The symbols move the nodes like this.
bop: e>vip, r>sev, h>tar, n>bof, b>tuf
leb: e>vad, r>rad, h>nok, n>bur, b>ruz
lop: e>meb, r>sus, h>nov, n>fev, b>gid
buk: e>fuv, r>gop, h>fep, n>tiv, b>gam
zek: e>rad, r>dut, h>gup, n>tar, b>las
pem: e>gak, r>bur, h>rup, n>ruz, b>roz
dip: e>rup, r>baf, h>fem, n>rol, b>nem
muv: e>kog, r>vav, h>ziv, n>beb, b>val
fas: e>mer, r>bol, h>mov, n>fab, b>luz
dad: e>dut, r>mok, h>mim, n>dib, b>bod
lif: e>dep, r>fem, h>sev, n>mib, b>tos
mok: e>mov, r>vep, h>fuv, n>nis, b>dad
non: e>fev, r>muf, h>muv, n>tig, b>teb
vor: e>ral, r>veb, h>tez, n>lir, b>nim
meb: e>kas, r>pov, h>bol, n>sel, b>ras
sus: e>pov, r>fiz, h>feg, n>vub, b>lop
nar: e>nof, r>nem, h>tos, n>gup, b>baf
las: e>leb, r>zek, h>zad, n>dig, b>mov
kat: e>gam, r>nuz, h>gaf, n>fam, b>gep
lek: e>baf, r>sol, h>fev, n>ruf, b>tor
gop: e>ruf, r>gel, h>tig, n>vob, b>buk
vip: e>vav, r>kib, h>geb, n>mag, b>sig
ped: e>fep, r>kas, h>mer, n>lis, b>gaf
fep: e>gid, r>tig, h>veb, n>teb, b>bam
ziv: e>sot, r>daz, h>vob, n>vad, b>gak
lir: e>dal, r>val, h>kav, n>vor, b>vav
bak: e>zuk, r>gaf, h>mag, n>vek, b>kas
tiv: e>tor, r>vob, h>teb, n>buk, b>dat
mim: e>siz, r>fuv, h>fiz, n>nel, b>lep
dut: e>kiz, r>mov, h>siz, n>lin, b>zek
tos: e>vek, r>lif, h>bop, n>pov, b>sel
vub: e>tos, r>diz, h>rog, n>sus, b>fev
sol: e>nar, r>nel, h>vub, n>lep, b>lek
vob: e>lek, r>vuf, h>non, n>gop, b>tiv
gup: e>gep, r>siz, h>pov, n>nar, b>zad
kav: e>dib, r>gak, h>dat, n>tez, b>daz
beb: e>nov, r>nim, h>vad, n>muv, b>veb
mag: e>nim, r>ves, h>rad, n>vip, b>pok
sot: e>dig, r>zas, h>lek, n>vep, b>nis
val: e>dez, r>muv, h>gak, n>veb, b>lir
vad: e>vep, r>nin, h>gop, n>ziv, b>nud
kiz: e>tez, r>ruz, h>kat, n>roz, b>rad
dez: e>fab, r>kog, h>nis, n>fik, b>dal
tez: e>dad, r>nud, h>gam, n>kav, b>nin
ras: e>ped, r>meb, h>fas, n>fem, b>mib
mib: e>gaf, r>ras, h>luz, n>lif, b>pov
rad: e>nin, r>kiz, h>gep, n>geb, b>leb
rol: e>nuz, r>zad, h>ras, n>dip, b>siz
muf: e>vub, r>neb, h>vav, n>zuk, b>non
roz: e>kav, r>pem, h>fam, n>kiz, b>geb
dig: e>bur, r>tar, h>baf, n>las, b>sak
feg: e>bof, r>ral, h>bod, n>rog, b>nov
rup: e>tiv, r>dof, h>lis, n>nuz, b>fam
gel: e>lep, r>gam, h>zuk, n>vuf, b>gop
fuv: e>rol, r>ruf, h>gid, n>tor, b>mim
mer: e>veb, r>pok, h>ruz, n>kuv, b>ves
ral: e>luz, r>fik, h>dad, n>dal, b>feg
ruz: e>nud, r>leb, h>nuz, n>pem, b>kiz
nok: e>gop, r>gep, h>kas, n>dof, b>nuz
siz: e>kat, r>rol, h>mib, n>nem, b>gup
neb: e>diz, r>teb, h>lir, n>bam, b>muf
nin: e>bod, r>tez, h>gel, n>daz, b>vad
nim: e>feg, r>vor, h>nin, n>vav, b>beb
zad: e>nok, r>gup, h>meb, n>baf, b>rol
nof: e>vuf, r>fam, h>vek, n>gep, b>dof
gid: e>ras, r>lop, h>fik, n>deg, b>fiz
gaf: e>bam, r>ped, h>ves, n>dep, b>bak
vek: e>muf, r>dep, h>vip, n>bak, b>ked
nel: e>nem, r>tor, h>diz, n>mim, b>sol
sev: e>kib, r>fab, h>lin, n>luz, b>bop
dal: e>sev, r>dez, h>dib, n>ral, b>rog
tuf: e>sig, r>bop, h>dig, n>bol, b>fab
deg: e>fem, r>fev, h>dez, n>gid, b>diz
nov: e>bol, r>feg, h>vep, n>kog, b>fik
vuf: e>sol, r>dat, h>muf, n>gel, b>vob
tig: e>lop, r>zuk, h>beb, n>non, b>fep
nem: e>fam, r>dip, h>lif, n>siz, b>nar
luz: e>ves, r>fas, h>dut, n>sev, b>bof
kuv: e>val, r>sig, h>pem, n>mer, b>kib
sel: e>ked, r>tos, h>tuf, n>meb, b>fem
zas: e>tar, r>dib, h>sol, n>bod, b>sot
fiz: e>mib, r>gid, h>ral, n>diz, b>sus
tor: e>dip, r>lek, h>deg, n>fuv, b>nel
kib: e>lir, r>kuv, h>roz, n>ves, b>vip
veb: e>fik, r>beb, h>nud, n>val, b>vor
gam: e>mim, r>buk, h>bam, n>dat, b>gel
lep: e>gup, r>mim, h>sus, n>sol, b>ruf
bol: e>pok, r>bof, h>las, n>tuf, b>fas
pok: e>beb, r>mag, h>leb, n>sig, b>mer
dep: e>neb, r>lis, h>kib, n>gaf, b>vek
nud: e>mok, r>vad, h>buk, n>gak, b>tez
pov: e>bak, r>mib, h>bof, n>tos, b>meb
vep: e>las, r>bod, h>ruf, n>sot, b>mok
bur: e>ziv, r>geb, h>dof, n>leb, b>pem
bof: e>mag, r>luz, h>zek, n>bop, b>bol
bod: e>zek, r>dad, h>lep, n>zas, b>vep
mov: e>ruz, r>las, h>rol, n>sak, b>dut
nis: e>sak, r>sot, h>tor, n>mok, b>dib
geb: e>daz, r>roz, h>nof, n>rad, b>bur
gak: e>nis, r>ziv, h>tiv, n>nud, b>kav
dib: e>lin, r>nis, h>nel, n>dad, b>zas
baf: e>dof, r>nar, h>sel, n>zad, b>dip
sig: e>muv, r>vip, h>bur, n>pok, b>kuv
kog: e>tuf, r>rog, h>sot, n>nov, b>dez
fam: e>dat, r>rup, h>dep, n>kat, b>nof
sak: e>pem, r>dig, h>dip, n>mov, b>lin
ruf: e>zad, r>lep, h>lop, n>lek, b>fuv
gep: e>gel, r>kat, h>bak, n>nof, b>nok
lis: e>teb, r>ked, h>kuv, n>ped, b>dep
teb: e>deg, r>non, h>val, n>fep, b>neb
ves: e>vor, r>mer, h>kiz, n>kib, b>mag
ked: e>non, r>vek, h>sig, n>kas, b>lis
fik: e>fas, r>nov, h>mok, n>dez, b>ral
kas: e>tig, r>bak, h>pok, n>ked, b>ped
nuz: e>buk, r>nok, h>ped, n>rup, b>kat
diz: e>lif, r>deg, h>dal, n>fiz, b>vub
vav: e>rog, r>lir, h>daz, n>nim, b>muv
fab: e>kuv, r>tuf, h>sak, n>fas, b>sev
lin: e>roz, r>sak, h>nem, n>dut, b>tar
bam: e>fiz, r>fep, h>vor, n>neb, b>zuk
dat: e>nel, r>tiv, h>neb, n>gam, b>vuf
dof: e>vob, r>nof, h>ked, n>nok, b>rup
tar: e>geb, r>lin, h>nar, n>zek, b>dig
zuk: e>sus, r>bam, h>nim, n>muf, b>tig
rog: e>bop, r>dal, h>zas, n>feg, b>kog
daz: e>zas, r>kav, h>vuf, n>nin, b>ziv
fem: e>lis, r>sel, h>fab, n>ras, b>lif
fev: e>sel, r>vub, h>kog, n>lop, b>deg

The rows follow the links: the fewer symbols apart two nodes are, the more alike their rows tend to be.

Each row is also shifted at random along 8 hidden directions that mean nothing.

Name the node of each row.
[  3  35 -49 -15 -16 -34 -30  -4   9  24 -29  37   4  14 -20 -16 -30   8 -26  15  27  12   3  17 -17 -13   5  38 -20   4  26  86 -11  -9 -48   3  13 -17  17  19  11   8  -2   1 -32   3 -20  -8 -18   1   0   0 -24]; node deg
[-44  -3  39  -7  18  26  13  26  17  -6  24 -22  21  30  24  -3  13 -10  -2   2   1 -23  16 -25 -12  30   9 -20  27  -5   8 -31   4   7  26 -17 -24  28  -3   8 -48   4   2   4   9  16  11  16   7 -10 -19  34   4]; node dad
[ -5  29   2  11   8   4  17 -11  20 -39  19  -8   5 -13  -8 -42  33  31 -31  37  15  23   1   5   5  31  -3  19  17  -7  25  -6   3  22  11  15   8  -7  34   2 -20 -17   1   8 -11   3   0  -4  16 -13 -22  19 -14]; node mok
[-37 -13 -25 -17  18  22  51  27   0   4  18  18  15 -31 -27  -9  20  16  31  -2  29  46  -2 -22  12  20  12  -5   6   4  34  12 -20  19  30  17   3   0   7 -20   0  12  -8 -35  -7 -18 -10  -4 -40   4 -19 -18  -7]; node dal
[ 14 -23   4 -29   9  19  54  -3 -21  18   4   6  21  -9  23 -15 -51  24  35   6 -49 -34  16  28  12 -21   1 -29  -2  13 -28 -40  -3 -22 -29   8  24   5 -66 -15 -18  23 -12 -21   8  30   0 -13  17   3 -28   5  33]; node tor
[-28 -21  37  19  25 -11 -17 -19  -8  13   5 -16  -3  12  17  23 -24   4  32  18 -32  -3   8  21  -5 -20  22 -35   5   8 -23 -48   9 -30 -47  20  26  14 -51   1   8 -18   6  30  21   5   3   2  16  42  -9  18   1]; node kiz
[-14  15 -28 -26  14   9  18   9  12  24 -10  34 -10  -1   2   6  -4  20   4  26  25  33  -7   9 -15  -8  20  10  -4  -6  14  80   4  -7 -19  -1  32 -24  -5   0   4  -5  22  -8 -16 -28   0  -4  -4  -8   4 -16 -34]; node ral
[  8   8  16 -24  16  25  43  10 -19  27  -3  62  -5 -11  28  -8 -16  10  -3  19   0 -11   7   9  17 -22  21 -20  30  -9   7  38  27 -21  -6  10  32  -6  -8  -5 -29   2   1   1  -5   3  12  -7  -3 -12 -21 -11   3]; node gam
[-92 -10   7   6   7  31  51  24  -4   5  22  39  30 -25  -1   0 -28  -2  27  -9  25 -18   4 -57  14  33  16 -43  32   3  18 -56 -13  -1  40  -4  -7  36 -23   5   3  13  11   2   4  -2  14  -4 -36  19 -44   1   4]; node lin
[-23 -15 -21 -13 -10  24  22   5   7  35 -10  35  -8  11   3  11 -27   3  25 -21  13 -25  -1 -40 -15 -10  27 -24   4  -3 -17  55  14 -20   8 -31  -1 -12 -10  14  16   2  10  15  -8 -23  12   3 -14 -16  31  -6  -6]; node pov
[-26  -4  -8 -16   9   9 -28  28   7  20 -29  -1   9  -7 -14  19  22 -38  10 -21  53  42 -17 -20   4   9  -7 -11  18   4  13  31   1   8   7   9 -33  15  13   0 -10   7 -19 -28  -7  15  -6 -11 -22  25   7  -2 -21]; node kuv
[-90 -50  57 -15  38  27  65  35   1  36  24  15  16  49  24 -36  -3   5  27 -12 -31 -55  18  -9 -14   4   4 -50  32 -10 -26  17 -11  -8  17 -10  -2   3 -20  -9 -86  38 -27 -18  14  -6   3  20  -2 -52 -14  37   6]; node fiz
[ 42  11 -26  -5 -25  16   6   6  12  11  -3 -15 -14  11  28  31 -11   3  -7  17  28 -23  -1 -38 -12  14  19 -14  -5   8  -7  43  20   1  16 -40  -6 -16   3  14  25   0  17  29   5  -8  27   1  23  -9  33  -7 -12]; node zek
[ 33  35 -20 -10 -20  -1 -46   0  24  -6 -35 -15 -13  17   1   7  25  -9 -32   3  22  19 -27   6 -24   3 -28  40 -12   6 -12  51   9   5  -7 -14  -7 -23  36  13   1 -19   4  -1  -4  -6   5  -3  34  -3  29 -10 -40]; node bol
[-32   3   1   0   9 -15 -25  13  -3  45 -33  46  16  23  -3  13 -48 -42   2 -29  28 -38  -5 -17  -4 -23   9 -13  24   0  -2  22   0 -20  -3 -29 -31  21 -19  32  -6  23  -4  15 -15  16 -11 -11 -27  20   2   4 -14]; node lis
[ 34   1  34 -15  -1  53   2  13   9  20 -13  27  15  26  67  26 -37 -20  -4  -4  19 -25  22 -23   8  -7  41 -37  30  -6 -21  21  31 -19  11   0 -16  31 -37  30 -37  12  24  20  21  16  15  11   4  12 -15  -3 -16]; node nin
[-45  18   6 -21  -4   2 -32  54 -18  40  -7  39  18  35   9  16 -13 -53 -38 -10  41 -28   0 -16   4   5   7  -3  23 -10  34  40  19  -3  11 -15 -17  24  25  15 -27  24   1  -5 -24  17  15  16 -25  -8  -5   3  10]; node dat
[ -7 -27  33  -2  16  -4  -7  11   1  12  13 -57   7  33  23   5  10   2  11  25 -14   2   3  11 -23  11  -7 -29   4   8 -26  -7   2 -14 -36   6   9 -11 -23  -6 -30  -9 -20  15  19   4  12   7  37 -11  -3  37   2]; node dut
[ -8  16 -48 -30 -12  20 -56 -26  31  -7 -44  32  -1 -22  -3  32 -29  17  37  -5  22  68  -6  13  -4 -23  37  34  -4 -13   2  31   7   0 -34  21  18  18 -25  25  37 -41  46  -3 -15   3 -18  -1  -3  49   6 -26 -43]; node nov
[-31 -18  11  -3  12 -11  10  34   9  17   3 -24  16  23   0  30  -4 -21  10 -10 -15 -34 -17 -10 -24   3 -17  -7   1  18  -7 -59 -14   2  10 -31 -12  12 -27  -7  12  21   4  -8   4   0   3  14  -6  15   4  -2  -5]; node sev
[-79  -1 -23   6 -26 -31 -63  11   9  15 -16 -11  11  39 -30   5  -5 -43 -12 -44  21 -14   0 -26 -22   4 -21  14 -16   2   1  22  -9  11   6 -24 -39   9  29  21  15  15  -6   0 -17  -2  -4  13 -15  -6  26  21   1]; node sel
[ 69   0 -64 -23  -3  34   7 -20   8  13  -5  -3  17 -38   1   7 -29  26  32  22  43  58  12 -12  10  -3  32 -15 -15  16  10  42  -4   5 -27   9   2   1 -34   9  29   6  -7 -10   0  23  -7 -36 -16  39   6  -4  -6]; node nis
[ 60  14  39 -32  -2  17 -44  16   8  16 -12  25  27  38  32  17 -43 -10 -14  -2 -19 -51   2  10 -14 -14  -2  -4  37  -3 -12 -47  28 -23 -28 -11  20  35 -36  28 -42 -24  33   5  -4  32  17  21  46  18 -39  16  -3]; node mim
[  3   2 -18  13  20 -24 -22 -12   3   9  -8  27 -23 -13 -28  12 -14  20  27  -2   5  18  -2  -4   3 -19  21  -2  -3 -13  14   9   7 -19 -20   2  20  -8  -5   5  47 -32  22  23 -20 -27 -12  -3 -14  22  12  -2 -20]; node gaf
[ 63 -30 -12   3  32   0  40 -17   8  -9  10 -52 -22 -19  -9  13  22  53  45  30 -38  28 -14  27 -18 -10  -8 -17 -31  14 -25 -25 -13  -5 -26  -4  39 -39 -33 -36  38 -20  -7  -9   8 -17  -3  -4  20   9  31 -14   0]; node luz
[-48   5   8  -2  -8   3 -12  -7  -2   0  -3   8 -15   8  17  14 -12 -16 -10 -20  -7 -51  13   3  19 -16   5  -1  10 -14  -3 -14  33   2  27 -25 -13   5  -7  -1 -10  -6   9  -7  -5  15   6  13   6 -14  20  -6  16]; node gop
[-49   5 -40 -19 -13  15  -4 -13  -9  -4 -14  26 -14 -39 -13   5 -17  17  30 -12  28  15  -3 -30  18  -6  11  -3   2  -5  -4  23  21 -12   1  -9  13  -8   7   0  29 -24  12  -1 -15  -9  -1 -19   3  -3  17 -14   1]; node zad
[ 17   9 -29 -15  10   1  55  12 -22  17  14 -10  -9 -10   5 -17  18 -14 -15  11  24 -39   5 -16  25  -5   3  -9  -9   7  20  30  17  22  43 -37 -27 -26  17 -28  -8  34 -24 -37 -12   4   7 -17 -31 -39  37 -12  31]; node tiv
[ 62   6 -12  18 -18   4  18 -25 -14 -28   4 -27  -5 -45   0  -9   8   7  -7  24   1  41   4  10  14   8  -4   0 -20  17 -12   4  -9  -1  -5  25  -4 -19   4  -9  17   9 -21  11  24  12   1 -25  -1   8  -2  -9   4]; node bur
[ 34 -14  -1 -37   2  39  20  25  -2  37   0  -9  26  10  27  -7  -2   0  14  19  34  54  18  -7  -5  21  17 -26   4  19  -3  73   0   1 -36  24   0   2 -20   2 -44  31 -25 -10  15  14   8 -17  -9   1 -19  28   4]; node dib
[ 56 -14  -2 -17  -9  26  29  -7   8 -24   1  -5  22 -11  12 -14  11  17   5  -4 -14  27   1  14   3  15 -16  10   3  15  -9 -13 -23   4   6  27   1   4 -18 -10 -30  16 -21 -27  28  17  -6  -6   9  -2 -32 -10  -2]; node kog

From each start, follow one symbol. Which node do you reach?
Answer with the node's name.
---
[-31  27 -15  -2 -19  -1  14 -27   3 -43  16  33  -8 -37 -18 -22  -9  34 -13   9 -15  -1   2  13  23   1  -8  36   0 -14  23 -36   8   8  19   6  33  -5  23  -8  13 -32  29  -8 -17  -1  -2   5  16 -11 -15 -24   9]
b -> fuv
---
[-47 -27  14 -19 -21  22  -4   1 -22  -5  -4  15  30 -31  -9  -3 -14  10  36 -23 -11  38   8 -12  14  19 -12  -8   8  -2  -3 -44   0 -19 -25  52  19  31 -10  -4 -12  -3  -8 -14  16   7   6  -1  -8  10 -45   6  32]
r -> nem
---
[-45 -20  -2 -50  19  34 -27   0  -3  13 -10  -4  11 -15  -9 -13   1   7  52  -9  24  77  16   1   7  -1  13 -20   9 -15  -9  44  23   9 -43  30  11   8   2  -3 -38 -19 -13 -29  -6  19 -11 -12   9   4  -3  26   8]
n -> tor
---
[100  14   9   6 -19   9 -32 -27  23 -34 -11  -7  -1  10  -9 -16   6  14  -7 -14 -14  -4  -4  -8 -19   6 -25  22   9 -20 -18 -33  -8  -1   7   0  -6   4  16  23  -6 -32   6  16   2  11  -4   0  46   2  -7  14 -25]
n -> sel
---
[-16 -33 -18  14  25 -27  55 -15  -2  11  18 -46 -37  19  -8 -20  13  23  16  15 -38 -51  -2  14 -24 -22 -11 -19 -36   3 -32  15  -8   5  -3 -47   8 -52 -10 -29  21   6 -36   8  -4 -24  -7 -14  20 -49  58  12   4]
b -> mib
---
[ 28 -18 -10 -28  -3  29  -2   3   5   3 -10  -5  -2 -15  -6  -3  33  29  25  13   7 103 -11   9 -18  17  -3   9  -9   8 -20  73  -4 -15 -49  43  30 -35  20 -14  -9 -19  -5  -5  15 -24   6 -12  11  -4   5  -9 -26]
e -> mag
---
[ 22  25 -21 -12   4  17  77  20   8   0  -5  36  11 -10   8 -27   2  13 -22  13  19 -32 -10 -11   6  10  -4  -1  14   9  24  11 -25  12  49 -18 -10 -12  -1 -10 -22  37 -14 -22 -13   7  11 -12 -11 -21 -18 -30 -24]
r -> kog
---
[ 37  10 -60   9 -19 -28 -15 -20 -24   3   1  -4 -30 -41 -29  47 -19   7  11  -6   2   6 -10  -4  13 -26   9  16 -38  11   9 -14  12   0 -11 -14   7 -17  -1 -18  96 -18  31   9  -6 -22  -5  -1 -27  17  43 -37  27]
r -> fam
---
[-60 -42  17 -13  37  18   7  13   1  23  13  20   1   0 -16  -5  16  -5  53 -16  16  37  21 -13   3   2  38 -31  21 -24  12  40  11   6   6  22 -12  15   4  -1 -25  -7 -11 -15  -5  -6 -13   1 -32  -7   5  18  -4]
n -> neb
---
[ 13 -11 -27 -33  15  23 -69  -3  36  15 -21  -8   6  20 -18  10  -2 -18  33 -28  44  31  16 -25  -8   0  27   2  12 -18   5  40  15  18  -2 -11 -34  26   2  23  -2 -27   7 -16 -28  18 -23  -1  -6  23  29  26 -23]
b -> fiz
---
[ -1  29  -2 -13 -27  24 -32   6 -12  -9 -17  56  -7 -30 -11  -4  13  -2 -15 -10  49  47  -9 -28  24  17   6  21  33 -20  23  54  24  -9   9  28  11  -5  61   9  -5 -32   8  11  -6 -11  26  -5  -8  -4 -22 -16 -13]
b -> nok
---
[111  28   9  29 -16 -27 -54 -35  27 -52   4 -34 -30  23 -12 -16  35 -10 -52  -2 -11 -22   2  19  -3   5 -26  48 -12 -17   2 -28   4  30  28 -20 -19  -6  42   6   1 -27  11   1 -17   7  -9  20  34 -16  28  14 -14]
r -> zuk
---
[ -2 -18 -11  23   6 -19  61   9 -16  -8  29 -36 -18   1  -1   3  25   0  -8  11 -39 -16   4  31  -5  -1 -10  10 -28   7   3  -4 -12  15  24  -3  -1 -23   7 -33  13  39 -10 -22  20 -21   2  12 -25 -30  20 -20  17]
e -> rog
---
[-38  16   2  19  -7  23  38 -16  -4 -22  13  18 -16 -35   5 -22  15  15 -15  19  15   8   3 -17  22  18   8  -9  15  -9   2  20  11   1  32   5   0 -15  22  -3  -3  -2  -9  24   9  -8   7 -19   0 -17 -15 -11  -6]
b -> ruz
---
[ 63   8  21  18  -8  30  14  -4  -1 -26   7  -1  -3 -21  18   9  22   5  -1  12  21  14  -4 -32  12  30  13 -13  22  -6  -1  -1  14  -2  29   3  -7   5  22   8  -3 -14   6  25  18   3  18  -6  16  11  -9  -7  -8]
e -> nin
